Here is a tiny trained network, its code and every weight. The questions are about switching its units off for an input and a target symbol, where a switched-off unit gives its printed mean instead of its output.

import numpy as np


def w(rows, s, z=0):
    codes = np.array(rows[::2]) - 128.0
    scale = np.full(codes.shape[1], s)
    scale[-1] = z or s
    return codes * scale


def f(y):
    return np.maximum(y, 0)


def softmax(a):
    e = np.exp(a - a.max(-1, keepdims=True))
    return e / e.sum(-1, keepdims=True)


def log_softmax(a):
    a = a - a.max(-1, keepdims=True)
    return a - np.log(np.exp(a).sum(-1, keepdims=True))


def net(x, mask):
    ids = ['γεζηξστφ'.index(c) for c in x.split()]
    T = len(ids)
    res = E[ids] + P[:T]
    r = res
    for j in range(2):
        rows = slice(3 * j, 3 * j + 3)
        q, k, v = (r @ M[0][rows].T for M in (Q, K, V))
        z = softmax(np.where(np.tri(T) > 0, q @ k.T / 3**0.5, -1e9)) @ v
        o = O[0][rows]
        res = res + np.where(mask[j], z, o[:, -1]) @ o[:, :-1]
    y = f(res @ A[0][:, :-1].T + A[0][:, -1])
    res = res + np.where(mask[2:14], y, B[0][:, -1]) @ B[0][:, :-1]
    return log_softmax(res[-1] @ U[:, :-1].T + U[:, -1])


Q, K, V, O, A, B = {}, {}, {}, {}, {}, {}
E = w([
[38,146,181,25,178,150,58,91],'γ',
[134,152,104,223,185,171,65,92],'ε',
[62,49,75,154,135,85,99,24],'ζ',
[159,158,150,146,68,46,38,57],'η',
[171,92,174,42,134,154,29,61],'ξ',
[91,232,109,100,101,170,43,108],'σ',
[76,177,13,152,68,170,9,178],'τ',
[23,134,46,48,132,215,26,166],'φ',
],0.013)
P = w([
[133,132,141,126,128,106,64,165],'0',
[90,104,195,140,92,143,109,155],'1',
[135,142,115,122,143,114,59,117],'2',
[177,136,135,109,156,83,179,182],'3',
[89,100,177,142,99,166,118,120],'4',
[139,150,90,126,166,117,55,77],'5',
[193,138,125,106,164,82,228,177],'6',
[80,84,163,146,94,180,140,100],'7',
[149,147,62,131,180,122,52,41],'8',
[203,134,137,104,165,70,251,201],'9',
[57,116,185,167,108,227,160,100],'10',
],0.016)
Q[0] = w([
[49,79,204,212,55,199,63,47],'h0',
[190,139,105,121,177,68,128,128],'h0',
[138,76,239,171,20,162,245,244],'h0',
[196,166,80,69,229,72,168,148],'h1',
[99,129,136,141,129,131,38,89],'h1',
[83,116,204,123,50,196,127,90],'h1',
],0.013)
K[0] = w([
[113,140,99,150,162,135,5,32],'h0',
[153,96,155,161,120,118,179,153],'h0',
[132,159,165,54,67,92,43,187],'h0',
[147,99,169,123,115,99,238,180],'h1',
[101,101,127,188,178,131,105,71],'h1',
[131,141,122,105,148,120,66,81],'h1',
],0.016)
V[0] = w([
[226,116,250,145,202,157,115,114],'h0',
[168,228,117,209,59,167,115,172],'h0',
[185,99,127,132,12,31,125,83],'h0',
[84,224,184,76,88,124,126,78],'h1',
[197,111,128,61,69,207,84,117],'h1',
[110,193,187,68,76,123,143,92],'h1',
],0.011)
O[0] = w([
[149,78,210,209,132,200,54,62,13],'h0',
[102,122,54,149,213,185,216,23,4],'h0',
[156,140,86,64,4,169,123,72,126],'h0',
[118,190,188,169,130,146,202,166,188],'h1',
[208,39,112,128,120,158,193,171,175],'h1',
[132,170,211,155,83,161,176,156,53],'h1',
],0.011,0.0032)
A[0] = w([
[132,94,160,132,204,77,120,197,91],'n0',
[161,110,109,108,162,84,113,104,51],'n1',
[157,106,22,83,139,133,127,126,89],'n2',
[189,105,85,82,134,196,147,52,128],'n3',
[96,148,123,193,78,164,82,183,126],'n4',
[111,172,32,146,165,136,178,83,3],'n5',
[37,34,135,185,67,111,183,119,44],'n6',
[139,160,94,81,171,56,162,193,45],'n7',
[124,189,90,124,120,124,91,143,122],'n8',
[255,205,115,146,148,94,142,112,90],'n9',
[205,157,116,132,132,105,157,100,25],'n10',
[120,53,109,111,102,100,74,144,149],'n11',
],0.0082,0.0055)
B[0] = w([
[91,124,99,176,49,148,122,127,228],'n0',
[100,151,148,117,95,155,131,173,174],'n1',
[102,137,254,129,93,108,133,103,227],'n2',
[64,142,125,163,106,85,133,140,212],'n3',
[124,102,164,78,158,86,125,76,201],'n4',
[166,102,214,102,111,104,144,107,203],'n5',
[202,192,134,135,137,127,76,138,158],'n6',
[160,43,91,178,112,152,116,97,254],'n7',
[125,125,125,113,154,131,191,128,218],'n8',
[99,117,124,158,138,174,131,135,163],'n9',
[122,134,132,170,102,148,120,125,141],'n10',
[156,191,100,99,198,169,143,158,253],'n11',
],0.0089,0.0096)
U = w([
[75,157,194,174,87,57,120,155,4],'γ',
[83,115,112,168,173,109,92,36,145],'ε',
[147,183,89,62,117,46,131,138,222],'ζ',
[99,159,93,150,7,164,150,47,104],'η',
[214,73,156,114,107,169,126,104,92],'ξ',
[161,213,117,150,171,142,255,143,186],'σ',
[118,69,149,90,111,50,196,57,80],'τ',
[131,78,64,168,85,91,156,160,149],'φ',
],0.0035,0.0041)

Each question gives the input, a string of symbols that net reads in full, and the target symbol t.
The units are the heads (3 rows each of Q, K, V and O) and the neurons (one row each of A and B). Each row of codes is followed by its name. A weight is (code - 128) times the scale printed after its matrix; where a second scale follows, it is the last column's (O, A, B and U).
mask holds one flag per unit, heads first, then neurons. A switched-off unit (its flag False) gives its mean, the last column of its rows in O or B, instead of its output. The means were averaged over made-up inputs and are rounded, as every weight is.
A unit's drop is (log p(t) with every unit on - log p(t) with that unit switched off) / (log p(t) with every unit on - log p(t) with every unit switched off).
The circuit of an input: a set's keep is (log p(t) with only the set's units on - log p(t) with every unit switched off) / (log p(t) with every unit on - log p(t) with every unit switched off). Starting from the 12 units with the biggest drops (on a tie, the unit counted first), units are removed one at a time, each time the one whose removal leaves the highest keep (on an exact tie, the one counted first), for as long as the keep stays at least 0.8.
units of the circuit, in order: the units of the circuit, biggest drop first
most important unit: the unit with the biggest drop
k most important neurons: the k neurons with the biggest drops, biggest first
heads that matter: for each layer, one digit per head in row order, 1 if its drop is at least 0.15 and else 0, layers parted by /
drop when u is switched off: that unit's drop, to one decimal
input ξ γ φ φ ζ, target φ: units of the circuit, in order -> (h0; n7; n0; h1)
input γ ε γ τ γ ζ ζ η ζ, target ζ: units of the circuit, in order -> (h0; n11)
input φ γ σ η η τ, target τ: units of the circuit, in order -> (h0; n5; n2)
input ζ η φ γ ε ξ η φ τ η σ, target τ: 2 most important neurons -> (n5; n2)
input τ σ φ η ζ φ, target ζ: heads that matter -> 10
input η φ γ γ η, target γ: heads that matter -> 11
input η φ η η ε σ γ η ξ, target ε: units of the circuit, in order -> (h0)
input ε ξ ε φ γ τ φ ε η, target ε: heads that matter -> 10
input ε η φ ε η σ η ζ, target σ: units of the circuit, in order -> (h1; h0)
input ε φ φ η φ σ τ φ τ τ ζ, target τ: units of the circuit, in order -> (h0; n5; h1)
input φ φ γ ε, target ε: units of the circuit, in order -> (h0; h1)
input τ γ η ζ, target ζ: units of the circuit, in order -> (h0; h1; n11)
input ε η τ ζ γ ξ φ, target φ: units of the circuit, in order -> (h0; n7; n0)
input ζ ζ ζ ε τ φ η γ σ ζ φ, target σ: units of the circuit, in order -> (h1; h0)
input τ ξ ξ τ γ, target ξ: units of the circuit, in order -> (h0; h1)
input φ ξ φ ξ γ, target φ: most important unit -> h0
input φ ε ζ ζ γ ξ, target ζ: 2 most important neurons -> (n11; n7)
input γ ε φ ε γ η γ φ, target η: drop when n11 is switched off -> 0.1
input σ η γ φ ε η γ ξ ξ ζ ε, target ξ: drop when n2 is switched off -> 0.0
input η ξ ξ ξ ζ ξ ε ζ τ, target ζ: drop when h0 is switched off -> 0.5
input ε ξ η σ η σ γ ε, target σ: most important unit -> h1
